Here is a tiny trained network, its code and every weight. The questions are about switching its units off for an input and a target symbol, where a switched-off unit gives its printed mean instead of its output.

import numpy as np


def w(rows, s, z=0):
    codes = np.array(rows[::2]) - 128.0
    scale = np.full(codes.shape[1], s)
    scale[-1] = z or s
    return codes * scale


def f(y):
    return np.maximum(y, 0)


def softmax(a):
    e = np.exp(a - a.max(-1, keepdims=True))
    return e / e.sum(-1, keepdims=True)


def log_softmax(a):
    a = a - a.max(-1, keepdims=True)
    return a - np.log(np.exp(a).sum(-1, keepdims=True))


def net(x, mask):
    ids = ['γδεζηθμξπσφψ'.index(c) for c in x.split()]
    T = len(ids)
    res = E[ids] + P[:T]
    u = 0
    for l in range(3):
        r = res
        for j in range(2):
            rows = slice(3 * j, 3 * j + 3)
            q, k, v = (r @ M[l][rows].T for M in (Q, K, V))
            z = softmax(np.where(np.tri(T) > 0, q @ k.T / 3**0.5, -1e9)) @ v
            o = O[l][rows]
            res = res + np.where(mask[u + j], z, o[:, -1]) @ o[:, :-1]
        u += 2
        y = f(res @ A[l][:, :-1].T + A[l][:, -1])
        res = res + np.where(mask[u : u + 4], y, B[l][:, -1]) @ B[l][:, :-1]
        u += 4
    return log_softmax(res[-1] @ U[:, :-1].T + U[:, -1])


Q, K, V, O, A, B = {}, {}, {}, {}, {}, {}
E = w([
[157,143,140,160],'γ',
[172,62,223,86],'δ',
[165,144,142,160],'ε',
[154,165,144,146],'ζ',
[160,142,140,161],'η',
[79,177,196,105],'θ',
[56,166,82,212],'μ',
[160,100,126,160],'ξ',
[200,56,183,186],'π',
[68,103,111,44],'σ',
[16,159,119,103],'φ',
[176,136,5,129],'ψ',
],0.02)
P = w([
[215,184,88,77],'0',
[252,147,28,117],'1',
[232,140,25,129],'2',
[201,126,39,135],'3',
[187,136,72,113],'4',
[172,146,96,97],'5',
[163,143,126,67],'6',
[145,173,153,26],'7',
[129,161,176,12],'8',
[105,113,178,43],'9',
[79,80,189,47],'10',
],0.0044)
Q[0] = w([
[110,112,249,108],'L0H1',
[139,123,100,160],'L0H1',
[123,106,192,136],'L0H1',
[113,105,108,143],'L0H2',
[133,156,219,122],'L0H2',
[128,102,24,188],'L0H2',
],0.014)
K[0] = w([
[171,202,200,157],'L0H1',
[87,166,77,141],'L0H1',
[201,155,207,73],'L0H1',
[60,73,104,157],'L0H2',
[150,115,233,120],'L0H2',
[116,84,2,104],'L0H2',
],0.0095)
V[0] = w([
[194,146,138,184],'L0H1',
[255,146,51,68],'L0H1',
[153,168,227,121],'L0H1',
[191,109,34,28],'L0H2',
[9,93,76,193],'L0H2',
[156,186,195,10],'L0H2',
],0.0058)
O[0] = w([
[81,177,214,182,103],'L0H1',
[70,76,187,112,137],'L0H1',
[75,182,254,126,162],'L0H1',
[191,171,61,149,136],'L0H2',
[157,172,150,149,74],'L0H2',
[125,131,133,202,253],'L0H2',
],0.0072,0.0026)
A[0] = w([
[2,152,47,195,82],'L0N1',
[145,165,77,155,254],'L0N2',
[144,136,134,75,194],'L0N3',
[25,146,111,27,153],'L0N4',
],0.0078)
B[0] = w([
[94,112,115,90,191],'L0N1',
[142,177,163,126,252],'L0N2',
[207,124,114,126,197],'L0N3',
[144,111,105,248,254],'L0N4',
],0.015,0.0079)
Q[1] = w([
[127,70,143,116],'L1H1',
[141,159,35,131],'L1H1',
[129,141,87,174],'L1H1',
[1,82,139,65],'L1H2',
[59,182,111,55],'L1H2',
[141,75,169,40],'L1H2',
],0.011)
K[1] = w([
[112,126,134,95],'L1H1',
[105,185,65,96],'L1H1',
[128,156,99,130],'L1H1',
[183,251,128,57],'L1H2',
[137,176,130,79],'L1H2',
[215,100,138,84],'L1H2',
],0.015)
V[1] = w([
[133,72,253,183],'L1H1',
[151,133,112,165],'L1H1',
[23,10,84,244],'L1H1',
[122,8,84,216],'L1H2',
[82,86,176,189],'L1H2',
[68,211,113,79],'L1H2',
],0.0077)
O[1] = w([
[163,123,169,124,110],'L1H1',
[81,71,140,217,182],'L1H1',
[191,179,120,204,84],'L1H1',
[187,76,66,154,255],'L1H2',
[172,246,103,108,212],'L1H2',
[134,253,126,154,102],'L1H2',
],0.0064,0.0094)
A[1] = w([
[248,153,214,148,127],'L1N1',
[149,146,21,129,178],'L1N2',
[110,80,152,210,252],'L1N3',
[255,247,75,177,26],'L1N4',
],0.0048,0.0024)
B[1] = w([
[200,143,79,143,224],'L1N1',
[152,49,90,39,213],'L1N2',
[118,98,251,225,218],'L1N3',
[95,91,2,81,255],'L1N4',
],0.0063,0.0084)
Q[2] = w([
[140,121,178,126],'L2H1',
[74,28,211,197],'L2H1',
[48,159,135,163],'L2H1',
[159,122,254,104],'L2H2',
[207,141,174,197],'L2H2',
[37,183,120,109],'L2H2',
],0.0088)
K[2] = w([
[230,128,195,21],'L2H1',
[137,70,198,217],'L2H1',
[68,168,210,238],'L2H1',
[254,114,217,94],'L2H2',
[146,161,241,192],'L2H2',
[87,179,206,49],'L2H2',
],0.0063)
V[2] = w([
[129,171,120,72],'L2H1',
[140,182,199,188],'L2H1',
[253,110,140,28],'L2H1',
[238,186,128,95],'L2H2',
[9,197,158,113],'L2H2',
[18,77,94,185],'L2H2',
],0.0066)
O[2] = w([
[133,100,124,95,82],'L2H1',
[172,126,95,91,78],'L2H1',
[48,111,114,229,138],'L2H1',
[111,83,158,110,103],'L2H2',
[103,183,86,123,2],'L2H2',
[94,106,2,115,221],'L2H2',
],0.0075,0.0076)
A[2] = w([
[32,26,94,43,132],'L2N1',
[156,63,246,104,2],'L2N2',
[148,73,108,254,77],'L2N3',
[36,99,235,33,102],'L2N4',
],0.0079,0.0053)
B[2] = w([
[103,165,167,163,160],'L2N1',
[144,152,61,97,170],'L2N2',
[124,144,139,86,248],'L2N3',
[9,111,128,120,137],'L2N4',
],0.016,0.018)
U = w([
[133,128,125,95,92],'γ',
[121,88,104,41,45],'δ',
[139,129,124,92,90],'ε',
[122,135,135,80,156],'ζ',
[133,124,138,89,199],'η',
[184,184,158,175,206],'θ',
[149,187,110,60,3],'μ',
[146,98,131,105,194],'ξ',
[185,112,130,48,116],'π',
[164,10,120,158,137],'σ',
[162,115,48,142,110],'φ',
[90,89,120,178,192],'ψ',
],0.012,0.0067)

Each question gives the input, a string of symbols that net reads in full, and the target symbol t.
The units are the heads (3 rows each of Q, K, V and O) and the neurons (one row each of A and B). Each row of codes is followed by its name. A weight is (code - 128) times the scale printed after its matrix; where a second scale follows, it is the last column's (O, A, B and U).
mask holds one flag per unit, layer by layer, with each layer's heads first. A switched-off unit (its flag False) gives its mean, the last column of its rows in O or B, instead of its output. The means were averaged over made-up inputs and are rounded, as every weight is.
A unit's drop is (log p(t) with every unit on - log p(t) with that unit switched off) / (log p(t) with every unit on - log p(t) with every unit switched off).
The circuit of an input: a set's keep is (log p(t) with only the set's units on - log p(t) with every unit switched off) / (log p(t) with every unit on - log p(t) with every unit switched off). Starting from the 12 units with the biggest drops (on a tie, the unit counted first), units are removed one at a time, each time the one whose removal leaves the highest keep (on an exact tie, the one counted first), for as long as the keep stays at least 0.8.
units of the circuit, in order: the units of the circuit, biggest drop first
most important unit: the unit with the biggest drop
k most important neurons: the k neurons with the biggest drops, biggest first
top k neurons in layer l: the k neurons of layer l with the biggest drops, biggest first
which heads matter: for each layer, one digit per head in row order, 1 if its drop is at least 0.15 and else 0, layers parted by /
input θ η σ γ ψ, target ψ: which heads matter	00 / 10 / 10
input θ θ γ, target θ: most important unit	L2N3
input φ η ψ ξ, target ψ: top 2 neurons in layer 2	[L2N1; L2N2]
input ξ γ ψ φ ζ η ζ ζ σ γ, target σ: units of the circuit, in order	[L1H2; L0H2; L2H2]
input σ π η, target σ: which heads matter	10 / 01 / 01
input φ η σ ε φ θ θ γ θ φ γ, target φ: which heads matter	00 / 01 / 01
input φ ψ φ φ γ φ ζ, target φ: which heads matter	00 / 11 / 01
input θ π δ φ φ η σ ξ ψ ζ, target ψ: which heads matter	11 / 01 / 10
input ζ ψ ε η, target ψ: which heads matter	01 / 10 / 00
input θ θ π ζ σ ξ, target σ: 3 most important neurons	[L0N4; L2N2; L0N3]
input π θ γ, target π: which heads matter	00 / 11 / 01
input θ φ ψ η, target ψ: which heads matter	01 / 10 / 10
input γ ξ ψ σ η μ μ, target μ: 2 most important neurons	[L0N1; L0N4]
input ζ φ π, target π: which heads matter	00 / 00 / 01
input θ ζ η θ θ θ σ ε, target σ: most important unit	L0N4
input θ σ σ ζ θ π η ζ, target π: 2 most important neurons	[L2N2; L0N1]
input φ θ θ ζ σ ζ, target σ: top 3 neurons in layer 0	[L0N4; L0N3; L0N1]
input ξ μ θ μ ζ, target μ: 2 most important neurons	[L0N4; L1N3]
input γ θ ζ θ φ π σ, target φ: 2 most important neurons	[L0N4; L1N4]
input θ θ γ φ ζ φ σ ζ φ θ, target θ: most important unit	L0H2
input ψ ε ψ ε, target ψ: which heads matter	01 / 10 / 00
input θ π θ φ φ φ μ π φ φ ξ, target φ: top 3 neurons in layer 0	[L0N4; L0N1; L0N2]
input ξ μ ξ θ θ ε ζ σ γ, target σ: 3 most important neurons	[L0N4; L0N3; L2N2]
